Here is a tiny trained network, its code and every weight. The questions are about switching its units off for an input and a target symbol, where a switched-off unit gives its printed mean instead of its output.

import numpy as np


def w(rows, s, z=0):
    codes = np.array(rows[::2]) - 128.0
    scale = np.full(codes.shape[1], s)
    scale[-1] = z or s
    return codes * scale


def f(y):
    return np.maximum(y, 0)


def softmax(a):
    e = np.exp(a - a.max(-1, keepdims=True))
    return e / e.sum(-1, keepdims=True)


def log_softmax(a):
    a = a - a.max(-1, keepdims=True)
    return a - np.log(np.exp(a).sum(-1, keepdims=True))


def net(x, mask):
    ids = ['ΨΩαβγεζμξπστ'.index(c) for c in x.split()]
    T = len(ids)
    res = E[ids] + P[:T]
    u = 0
    for l in range(3):
        q, k, v = (res @ M[l].T for M in (Q, K, V))
        z = softmax(np.where(np.tri(T) > 0, q @ k.T / 4**0.5, -1e9)) @ v
        res = res + np.where(mask[u], z, O[l][:, -1]) @ O[l][:, :-1]
        u += 1
        y = f(res @ A[l][:, :-1].T + A[l][:, -1])
        res = res + np.where(mask[u : u + 8], y, B[l][:, -1]) @ B[l][:, :-1]
        u += 8
    return log_softmax(res[-1] @ U[:, :-1].T + U[:, -1])


Q, K, V, O, A, B = {}, {}, {}, {}, {}, {}
E = w([
[212,114,152,249,157,105,167,79,148,132],'Ψ',
[95,188,199,207,143,87,110,126,213,187],'Ω',
[59,105,71,14,30,152,87,61,152,128],'α',
[62,77,178,85,127,38,74,203,146,68],'β',
[118,110,147,177,198,191,107,49,180,150],'γ',
[135,148,117,49,205,121,227,178,124,163],'ε',
[98,53,190,142,171,179,137,154,151,206],'ζ',
[119,58,63,191,59,131,165,171,78,130],'μ',
[166,221,112,64,110,98,48,138,142,161],'ξ',
[177,159,32,106,203,76,149,89,97,83],'π',
[46,194,47,188,31,122,107,171,150,146],'σ',
[95,138,145,121,133,212,31,158,115,65],'τ',
],0.018)
P = w([
[244,26,119,153,156,79,126,240,150,114],'0',
[222,61,134,154,136,73,126,212,138,116],'1',
[202,78,128,147,144,87,130,197,142,115],'2',
[184,96,130,142,144,99,130,180,138,116],'3',
[164,109,127,137,144,111,130,166,139,115],'4',
[149,118,124,135,141,121,131,152,138,115],'5',
[131,130,129,130,138,127,126,138,133,115],'6',
[112,140,128,131,135,135,126,123,134,116],'7',
[95,147,130,128,131,141,122,110,128,118],'8',
[80,156,133,125,127,150,123,96,126,120],'9',
[58,165,135,124,121,155,119,81,124,124],'10',
[36,171,136,122,115,158,118,65,122,128],'11',
[20,178,142,119,106,162,118,48,120,130],'12',
[2,178,136,121,102,168,113,33,115,133],'13',
],0.012)
Q[0] = w([
[70,191,111,118,30,41,144,229,74,131],'0.h0',
[175,175,119,214,92,82,60,89,253,119],'0.h0',
[198,182,46,135,73,135,169,73,40,82],'0.h0',
[141,171,122,64,193,168,2,140,174,106],'0.h0',
],0.0094)
K[0] = w([
[74,191,99,101,2,45,159,219,119,113],'0.h0',
[168,187,130,243,99,66,34,78,224,127],'0.h0',
[197,147,13,149,102,109,167,48,77,75],'0.h0',
[146,198,152,49,157,170,8,127,197,100],'0.h0',
],0.0089)
V[0] = w([
[200,159,77,89,134,43,153,119,100,97],'0.h0',
[142,121,90,47,112,152,137,199,89,164],'0.h0',
[90,223,138,120,166,142,151,95,168,144],'0.h0',
[2,154,96,96,113,148,77,41,100,142],'0.h0',
],0.0057)
O[0] = w([
[81,73,177,179,186,158,6,111,68,147,207],'0.h0',
[165,163,212,247,37,166,105,93,202,146,119],'0.h0',
[98,11,88,204,152,32,122,179,69,239,117],'0.h0',
[254,144,210,185,132,120,177,210,60,84,6],'0.h0',
],0.0052,0.0025)
A[0] = w([
[149,68,147,87,120,179,108,151,119,136,72],'0.n0',
[140,132,139,120,82,176,102,91,106,115,127],'0.n1',
[253,108,145,164,100,106,120,183,114,139,105],'0.n2',
[122,155,162,124,161,168,190,121,145,182,165],'0.n3',
[71,166,146,96,88,168,144,128,158,116,6],'0.n4',
[68,123,84,125,115,135,148,88,151,149,67],'0.n5',
[88,127,150,137,174,145,112,101,87,134,2],'0.n6',
[126,208,148,125,117,143,123,57,144,136,48],'0.n7',
],0.011,0.0058)
B[0] = w([
[61,127,77,168,177,44,91,146,122,180,176],'0.n0',
[53,182,178,134,94,133,131,135,206,140,237],'0.n1',
[76,183,130,63,161,88,253,182,163,122,168],'0.n2',
[114,124,85,180,148,28,119,66,175,149,254],'0.n3',
[160,134,106,105,207,221,145,43,118,146,184],'0.n4',
[126,185,140,112,92,137,80,117,83,146,215],'0.n5',
[134,125,120,140,95,167,96,59,146,78,163],'0.n6',
[231,59,119,188,96,131,96,185,146,162,189],'0.n7',
],0.0075,0.0036)
Q[1] = w([
[214,175,105,60,55,151,19,119,55,31],'1.h0',
[170,53,82,188,160,91,50,4,86,73],'1.h0',
[157,120,200,235,114,34,45,162,108,198],'1.h0',
[148,65,117,197,145,205,51,49,117,190],'1.h0',
],0.0043)
K[1] = w([
[87,147,134,178,55,44,1,61,58,79],'1.h0',
[201,94,25,143,164,166,109,83,181,64],'1.h0',
[4,55,206,216,120,152,130,110,28,152],'1.h0',
[106,43,53,121,115,93,97,159,210,98],'1.h0',
],0.0054)
V[1] = w([
[248,14,242,13,122,138,27,198,158,154],'1.h0',
[109,162,82,79,61,255,119,144,157,140],'1.h0',
[13,96,206,37,196,77,185,32,148,16],'1.h0',
[174,72,20,16,90,116,128,86,92,133],'1.h0',
],0.0071)
O[1] = w([
[126,124,119,168,94,106,136,124,3,177,74],'1.h0',
[91,64,131,101,153,140,126,143,110,191,24],'1.h0',
[137,152,187,117,23,90,134,110,135,84,250],'1.h0',
[58,136,184,164,169,72,140,129,129,124,82],'1.h0',
],0.014,0.0019)
A[1] = w([
[121,107,150,169,94,229,174,126,145,143,129],'1.n0',
[190,174,102,165,174,77,166,169,125,156,181],'1.n1',
[172,70,73,1,37,162,103,203,133,158,156],'1.n2',
[50,177,187,93,157,160,141,114,85,110,45],'1.n3',
[135,105,55,34,142,21,186,237,97,65,142],'1.n4',
[194,151,128,19,169,78,192,147,76,115,253],'1.n5',
[214,5,172,200,172,60,189,210,159,98,149],'1.n6',
[163,7,115,204,102,88,185,209,154,73,155],'1.n7',
],0.0091,0.0074)
B[1] = w([
[173,90,69,54,102,152,160,134,88,144,177],'1.n0',
[148,89,106,106,146,201,163,118,129,174,237],'1.n1',
[87,200,184,194,225,76,180,143,108,94,255],'1.n2',
[160,79,110,112,91,184,103,125,117,147,157],'1.n3',
[184,87,155,201,108,219,165,130,153,168,184],'1.n4',
[165,77,139,183,130,131,61,96,98,172,194],'1.n5',
[230,178,120,153,53,129,158,113,3,127,174],'1.n6',
[177,160,88,75,124,123,212,148,81,54,174],'1.n7',
],0.011,0.0072)
Q[2] = w([
[169,47,114,125,152,114,176,135,86,55],'2.h0',
[132,188,70,107,92,117,177,193,144,176],'2.h0',
[156,130,151,164,105,146,55,250,145,140],'2.h0',
[83,166,130,87,131,189,111,157,69,74],'2.h0',
],0.011)
K[2] = w([
[164,60,106,127,141,151,177,104,92,75],'2.h0',
[138,203,74,127,86,121,171,185,154,192],'2.h0',
[171,139,147,168,117,145,62,249,138,140],'2.h0',
[75,138,123,86,113,166,87,191,94,81],'2.h0',
],0.013)
V[2] = w([
[45,55,100,178,53,137,75,129,65,203],'2.h0',
[88,66,82,132,227,157,120,162,194,160],'2.h0',
[166,171,121,182,188,88,160,155,17,189],'2.h0',
[187,116,64,84,120,254,136,106,58,162],'2.h0',
],0.0056)
O[2] = w([
[181,191,119,112,172,139,199,161,184,53,59],'2.h0',
[174,162,158,133,3,98,149,112,79,79,99],'2.h0',
[126,81,124,84,48,168,77,92,224,86,254],'2.h0',
[57,168,202,178,157,43,88,146,157,101,181],'2.h0',
],0.006,0.0071)
A[2] = w([
[190,160,92,133,115,91,186,117,89,97,114],'2.n0',
[146,86,116,133,116,85,171,142,127,208,187],'2.n1',
[150,162,81,69,134,141,174,123,52,52,89],'2.n2',
[140,204,192,148,175,37,110,190,127,54,134],'2.n3',
[136,102,75,86,131,51,143,106,172,148,110],'2.n4',
[219,94,62,161,156,140,140,104,45,194,1],'2.n5',
[29,161,139,168,98,58,85,179,83,161,126],'2.n6',
[44,168,169,113,131,5,73,104,220,122,119],'2.n7',
],0.011,0.0085)
B[2] = w([
[142,119,106,76,158,151,104,182,115,171,195],'2.n0',
[126,130,120,106,165,146,119,69,90,104,253],'2.n1',
[171,51,123,179,113,35,138,113,183,144,178],'2.n2',
[44,162,114,203,99,72,165,149,171,127,179],'2.n3',
[83,122,149,210,108,112,104,93,136,110,206],'2.n4',
[112,171,152,58,110,141,106,251,106,174,194],'2.n5',
[148,88,172,89,143,101,93,115,66,141,174],'2.n6',
[134,87,151,66,125,139,219,139,117,67,219],'2.n7',
],0.013,0.0057)
U = w([
[117,120,138,99,87,135,123,140,158,116,126],'Ψ',
[126,157,104,162,135,113,139,69,166,60,133],'Ω',
[117,93,175,78,150,133,151,150,77,124,69],'α',
[201,153,175,185,5,104,172,123,11,109,67],'β',
[121,127,138,117,103,125,125,134,143,122,93],'γ',
[119,129,134,113,89,132,118,134,148,117,101],'ε',
[122,127,140,125,97,123,129,134,134,126,89],'ζ',
[107,75,126,107,174,103,144,166,169,151,123],'μ',
[154,110,89,157,178,139,57,99,61,187,254],'ξ',
[121,113,145,77,55,143,110,141,159,111,144],'π',
[109,138,92,132,230,178,179,173,162,120,94],'σ',
[38,134,157,185,157,84,132,141,104,171,60],'τ',
],0.013,0.0067)

Each question gives the input, a string of symbols that net reads in full, and the target symbol t.
The units are the heads (4 rows each of Q, K, V and O) and the neurons (one row each of A and B). Each row of codes is followed by its name. A weight is (code - 128) times the scale printed after its matrix; where a second scale follows, it is the last column's (O, A, B and U).
mask holds one flag per unit, layer by layer, with each layer's heads first. A switched-off unit (its flag False) gives its mean, the last column of its rows in O or B, instead of its output. The means were averaged over made-up inputs and are rounded, as every weight is.
A unit's drop is (log p(t) with every unit on - log p(t) with that unit switched off) / (log p(t) with every unit on - log p(t) with every unit switched off).
The circuit of an input: a set's keep is (log p(t) with only the set's units on - log p(t) with every unit switched off) / (log p(t) with every unit on - log p(t) with every unit switched off). Starting from the 12 units with the biggest drops (on a tie, the unit counted first), units are removed one at a time, each time the one whose removal leaves the highest keep (on an exact tie, the one counted first), for as long as the keep stays at least 0.8.
units of the circuit, in order: the units of the circuit, biggest drop first
k most important neurons: the k neurons with the biggest drops, biggest first
k most important neurons of layer l: the k neurons of layer l with the biggest drops, biggest first
input ξ μ ξ β ξ π γ π Ψ, target ξ: 2 most important neurons => 2.n0, 2.n7
input Ω μ ξ τ ζ ξ ε π Ω π β, target β: units of the circuit, in order => 0.h0, 1.n4
input Ψ τ σ ε Ψ τ, target σ: units of the circuit, in order => 0.h0, 1.h0
input γ ξ ε π β τ ζ ξ ε ξ ξ π π ξ, target π: 3 most important neurons => 1.n2, 0.n7, 2.n7
input α ξ Ψ γ β π β ε ζ, target ξ: 2 most important neurons of layer 2 => 2.n0, 2.n1
input γ Ω ε μ ξ π π ξ, target π: units of the circuit, in order => 2.h0, 1.n2, 1.h0, 2.n7
input τ Ψ ε ε τ Ω Ψ τ, target Ω: 3 most important neurons of layer 1 => 1.n4, 1.n1, 1.n5
input ε ξ Ψ ε ξ τ π ε ξ ξ ε τ β, target β: 2 most important neurons => 1.n4, 1.n5
input Ω Ψ σ α ξ α, target ξ: 2 most important neurons => 2.n7, 0.n7
input ε μ π σ π β μ γ ε γ ε β ξ, target ξ: 3 most important neurons => 0.n2, 1.n5, 2.n7
input β μ ξ ε μ, target ξ: units of the circuit, in order => 1.h0
input μ ξ ξ ζ β ξ ξ ξ γ Ω α β, target ξ: units of the circuit, in order => 0.n7, 1.h0
input μ π ζ, target ξ: units of the circuit, in order => 2.n1, 2.n0, 1.n6
input α μ π α β α, target β: units of the circuit, in order => 0.h0, 1.h0
input ξ ξ Ω τ π τ Ω τ, target Ω: units of the circuit, in order => 2.h0, 1.h0, 2.n5
input ξ ζ ξ σ ξ ζ α ξ α μ ξ ε α σ, target ξ: units of the circuit, in order => 0.n4
input β π β, target π: 3 most important neurons => 1.n2, 0.n3, 1.n4
input π σ ε β Ψ ξ α μ π Ψ ξ Ω π ε, target Ω: 2 most important neurons => 0.n3, 2.n4
input π ξ Ω ξ, target Ω: 3 most important neurons of layer 1 => 1.n2, 1.n4, 1.n5
input ξ β β Ω μ ξ, target β: units of the circuit, in order => 1.h0
input β π ε τ σ τ, target σ: 2 most important neurons => 1.n0, 0.n1
input Ω π σ π γ ξ γ, target Ω: units of the circuit, in order => 0.n3, 1.h0
input β ξ μ α ξ ξ π α, target ξ: 2 most important neurons => 2.n7, 0.n4
input Ω α α π β Ψ Ω ξ τ μ ζ β ξ β, target ξ: 3 most important neurons => 1.n5, 2.n7, 0.n7
input π τ Ψ ξ τ Ω μ ξ Ω ε ξ, target Ω: 4 most important neurons of layer 2 => 2.n5, 2.n3, 2.n0, 2.n6
input π σ ξ ξ ξ Ω π ξ β μ ξ μ, target ξ: 4 most important neurons of layer 2 => 2.n7, 2.n6, 2.n3, 2.n5
input β ε π ξ π α π μ, target μ: 3 most important neurons => 2.n2, 1.n7, 2.n0
input π ζ Ψ Ψ α, target α: most important neuron of layer 1 => 1.n4
input ξ ε ξ ξ τ ξ, target τ: 2 most important neurons => 1.n2, 2.n3
input σ ε Ψ Ψ Ψ ξ τ ξ β τ τ Ω π, target ξ: 2 most important neurons => 1.n5, 2.n7
